Here is a tiny trained network, its code and every weight. The questions are about switching its units off for an input and a class, where a switched-off unit gives its printed mean instead of its output.

import numpy as np


def w(rows, s, z=0):
    codes = np.array(rows[::2]) - 128.0
    scale = np.full(codes.shape[1], s)
    scale[-1] = z or s
    return codes * scale


def f(y):
    return np.maximum(y, 0)


def log_softmax(a):
    a = a - a.max(-1, keepdims=True)
    return a - np.log(np.exp(a).sum(-1, keepdims=True))


def net(x, mask):
    res = np.array(x, float).reshape(1, 2) / 4 @ E
    y = f(res @ A[0][:, :-1].T + A[0][:, -1])
    res = res + np.where(mask, y, B[0][:, -1]) @ B[0][:, :-1]
    return log_softmax(res[-1] @ U[:, :-1].T + U[:, -1])


A, B = {}, {}
E = w([
[77,186,221,240],'x0',
[2,238,72,179],'x1',
],0.011)
A[0] = w([
[17,255,202,244,224],'neuron 1',
[149,40,121,137,129],'neuron 2',
[176,57,106,48,249],'neuron 3',
[208,12,250,71,254],'neuron 4',
[175,66,124,85,177],'neuron 5',
[133,116,24,50,209],'neuron 6',
[137,58,149,42,195],'neuron 7',
],0.0093,0.0045)
B[0] = w([
[135,199,226,10,254],'neuron 1',
[156,85,130,152,155],'neuron 2',
[67,108,183,209,190],'neuron 3',
[117,110,202,122,209],'neuron 4',
[118,16,144,168,171],'neuron 5',
[16,196,34,211,183],'neuron 6',
[121,76,162,222,174],'neuron 7',
],0.013,0.023)
U = w([
[49,73,154,190,52],'0',
[166,43,243,173,171],'1',
[180,135,139,121,3],'2',
[140,164,252,30,215],'3',
[30,142,35,159,172],'4',
[190,59,120,135,47],'5',
],0.011,0.0044)

Each question gives the input, the list of numbers given to net, and the class t.
The units are the neurons (one row each of A and B). Each row of codes is followed by its name. A weight is (code - 128) times the scale printed after its matrix; where a second scale follows, it is the last column's (A, B and U).
mask holds one flag per neuron, in row order. A switched-off neuron (its flag False) gives its mean, the last column of its row in B, instead of its output. The means were averaged over made-up inputs and are rounded, as every weight is.
A unit's drop is (log p(t) with every unit on - log p(t) with that unit switched off) / (log p(t) with every unit on - log p(t) with every unit switched off).
The circuit of an input: a set's keep is (log p(t) with only the set's units on - log p(t) with every unit switched off) / (log p(t) with every unit on - log p(t) with every unit switched off). Starting from all 7 units, units are removed one at a time, each time the one whose removal leaves the highest keep (on an exact tie, the one counted first), for as long as the keep stays at least 0.8.
units of the circuit, in order: the units of the circuit, biggest drop first
top k neurons: the k neurons with the biggest drops, biggest first
drop when u is switched off: that unit's drop, to one decimal
input [-3,-4], class 1: top neuron -> [neuron 4]
input [-8,1], class 0: top 3 neurons -> [neuron 3; neuron 7; neuron 5]
input [-3,-2], class 0: top 2 neurons -> [neuron 1; neuron 6]
input [-5,-5], class 1: top 4 neurons -> [neuron 4; neuron 5; neuron 2; neuron 7]
input [-5,-2], class 0: top 2 neurons -> [neuron 6; neuron 1]
input [0,-1], class 1: top 2 neurons -> [neuron 1; neuron 6]
input [-4,-4], class 1: top 4 neurons -> [neuron 4; neuron 5; neuron 2; neuron 7]
input [-1,2], class 4: top 2 neurons -> [neuron 1; neuron 4]
input [2,-3], class 1: top 2 neurons -> [neuron 1; neuron 6]
input [-2,3], class 4: units of the circuit, in order -> [neuron 1; neuron 4]
input [-7,-5], class 0: top 3 neurons -> [neuron 6; neuron 1; neuron 3]
input [1,-1], class 1: drop when neuron 1 is switched off -> 5.6
input [-4,1], class 4: drop when neuron 1 is switched off -> 0.1
input [-7,2], class 4: units of the circuit, in order -> [neuron 6]
input [0,-2], class 1: drop when neuron 6 is switched off -> 0.5
input [-4,-2], class 0: drop when neuron 6 is switched off -> 0.2
